Here is a tiny trained network, its code and every weight. The questions are about switching its units off for an input and a class, where a switched-off unit gives its printed mean instead of its output.

import numpy as np


def w(rows, s, z=0):
    codes = np.array(rows[::2]) - 128.0
    scale = np.full(codes.shape[1], s)
    scale[-1] = z or s
    return codes * scale


def norm(h):
    return h / np.sqrt((h * h).mean(-1, keepdims=True) + 1e-5)


def f(y):
    return y / 2 * (1 + np.tanh(0.7978845608 * (y + 0.044715 * y**3)))


def log_softmax(a):
    a = a - a.max(-1, keepdims=True)
    return a - np.log(np.exp(a).sum(-1, keepdims=True))


def net(x, mask):
    res = np.array(x, float).reshape(1, 5) / 4 @ E
    u = 0
    for l in range(3):
        y = f(norm(res) @ A[l][:, :-1].T + A[l][:, -1])
        res = res + np.where(mask[u : u + 5], y, B[l][:, -1]) @ B[l][:, :-1]
        u += 5
    return log_softmax(norm(res)[-1] @ U[:, :-1].T + U[:, -1])


A, B = {}, {}
E = w([
[127,127,128,127,128,128,126,129,131],'x0',
[30,130,38,93,122,122,132,171,79],'x1',
[125,127,130,129,128,129,127,127,130],'x2',
[131,122,137,193,25,101,155,71,132],'x3',
[130,84,155,87,116,255,181,125,125],'x4',
],0.021)
A[0] = w([
[56,116,75,107,92,179,148,152,113,53],'0.n0',
[121,113,131,119,102,233,177,124,121,170],'0.n1',
[60,128,81,129,42,121,152,126,96,1],'0.n2',
[120,122,124,155,2,117,159,113,123,158],'0.n3',
[126,119,122,155,19,173,161,121,127,9],'0.n4',
],0.039,0.0093)
B[0] = w([
[174,180,60,34,129,139,85,155,83,223],'0.n0',
[92,81,199,73,160,159,150,121,150,255],'0.n1',
[68,107,62,144,210,119,96,140,231,201],'0.n2',
[139,152,98,146,2,118,164,52,132,240],'0.n3',
[117,48,178,117,125,77,32,89,107,208],'0.n4',
],0.032,0.029)
A[1] = w([
[146,109,146,102,107,254,177,139,95,180],'1.n0',
[117,95,119,207,126,164,153,171,86,3],'1.n1',
[69,68,247,180,145,139,230,101,153,80],'1.n2',
[140,119,230,179,10,138,172,88,47,88],'1.n3',
[199,115,156,220,77,198,154,140,62,39],'1.n4',
],0.037,0.0039)
B[1] = w([
[106,131,149,178,158,165,153,173,89,196],'1.n0',
[74,105,116,149,108,127,108,143,158,128],'1.n1',
[87,102,245,234,124,144,123,139,155,229],'1.n2',
[205,168,191,78,42,73,209,143,15,250],'1.n3',
[120,98,28,91,145,123,42,65,254,149],'1.n4',
],0.028,0.024)
A[2] = w([
[145,139,167,199,172,154,105,146,150,127],'2.n0',
[255,177,151,160,157,89,97,116,177,76],'2.n1',
[162,177,12,215,48,123,169,117,134,4],'2.n2',
[180,150,82,124,113,102,198,126,90,92],'2.n3',
[101,181,35,164,109,103,115,164,114,136],'2.n4',
],0.049,0.0047)
B[2] = w([
[171,101,70,143,142,158,59,119,205,226],'2.n0',
[141,131,94,29,112,149,73,88,173,251],'2.n1',
[93,253,87,149,233,195,193,167,206,231],'2.n2',
[239,145,126,138,151,102,45,142,133,207],'2.n3',
[124,74,166,209,118,84,140,137,64,251],'2.n4',
],0.036,0.022)
U = w([
[105,56,101,54,112,128,45,60,161,254],'0',
[215,243,131,142,89,98,163,94,143,43],'1',
[136,82,114,184,174,54,102,185,27,153],'2',
[42,176,60,207,173,107,171,115,171,82],'3',
[122,78,212,158,188,217,120,176,157,104],'4',
[147,96,250,125,31,132,172,76,93,109],'5',
[125,124,109,11,205,200,145,224,45,88],'6',
],0.019,0.0035)

Each question gives the input, the list of numbers given to net, and the class t.
The units are the neurons (one row each of A and B). Each row of codes is followed by its name. A weight is (code - 128) times the scale printed after its matrix; where a second scale follows, it is the last column's (A, B and U).
mask holds one flag per neuron, layer by layer. A switched-off neuron (its flag False) gives its mean, the last column of its row in B, instead of its output. The means were averaged over made-up inputs and are rounded, as every weight is.
A unit's drop is (log p(t) with every unit on - log p(t) with that unit switched off) / (log p(t) with every unit on - log p(t) with every unit switched off).
The circuit of an input: a set's keep is (log p(t) with only the set's units on - log p(t) with every unit switched off) / (log p(t) with every unit on - log p(t) with every unit switched off). Starting from the 12 units with the biggest drops (on a tie, the unit counted first), units are removed one at a time, each time the one whose removal leaves the highest keep (on an exact tie, the one counted first), for as long as the keep stays at least 0.8.
units of the circuit, in order: the units of the circuit, biggest drop first
unit that matters most: the unit with the biggest drop
top k neurons: the k neurons with the biggest drops, biggest first
k most important neurons of layer l: the k neurons of layer l with the biggest drops, biggest first
input [-3,6,-8,-2,5], class 6: units of the circuit, in order : [0.n0]
input [-1,1,-7,-4,-6], class 2: units of the circuit, in order : [2.n4 0.n1 0.n4]
input [-7,-8,5,-6,1], class 4: top 2 neurons : [0.n3 0.n2]
input [-5,8,5,-1,-8], class 2: top 3 neurons : [0.n3 2.n4 0.n1]
input [-2,0,-5,2,5], class 5: 2 most important neurons of layer 0 : [0.n3 0.n1]
input [-4,-7,-4,-7,2], class 4: top 2 neurons : [0.n3 0.n0]
input [8,2,-8,1,-5], class 3: units of the circuit, in order : [0.n1 2.n2]
input [3,0,1,8,-7], class 1: top 4 neurons : [0.n3 1.n3 2.n3 0.n0]
input [-7,7,1,-2,-7], class 2: units of the circuit, in order : [0.n1 2.n4]
input [0,-2,-4,1,-4], class 1: top 3 neurons : [0.n1 0.n2 1.n3]
input [0,0,-3,1,0], class 1: 2 most important neurons of layer 1 : [1.n3 1.n2]
input [-7,-2,8,1,-4], class 1: top 2 neurons : [0.n1 0.n2]
input [-3,-5,5,4,-3], class 1: top 2 neurons : [0.n1 1.n3]
input [8,7,0,-3,-2], class 2: top 3 neurons : [0.n1 2.n4 0.n3]
input [6,-6,7,2,8], class 5: top 2 neurons : [0.n2 1.n3]
input [6,-5,0,-1,2], class 4: units of the circuit, in order : [0.n3]
input [8,8,1,0,-1], class 2: units of the circuit, in order : [2.n4 0.n1]
input [1,-7,8,4,-6], class 1: top 2 neurons : [0.n1 1.n3]
input [4,1,1,5,-3], class 3: top 2 neurons : [0.n2 0.n3]
input [-7,5,5,-7,1], class 6: unit that matters most : 0.n3
input [2,-8,-4,-3,2], class 4: 2 most important neurons of layer 0 : [0.n3 0.n0]
input [8,6,5,7,0], class 3: 3 most important neurons of layer 0 : [0.n2 0.n3 0.n1]
input [7,3,1,-4,-3], class 2: top 2 neurons : [0.n1 0.n3]
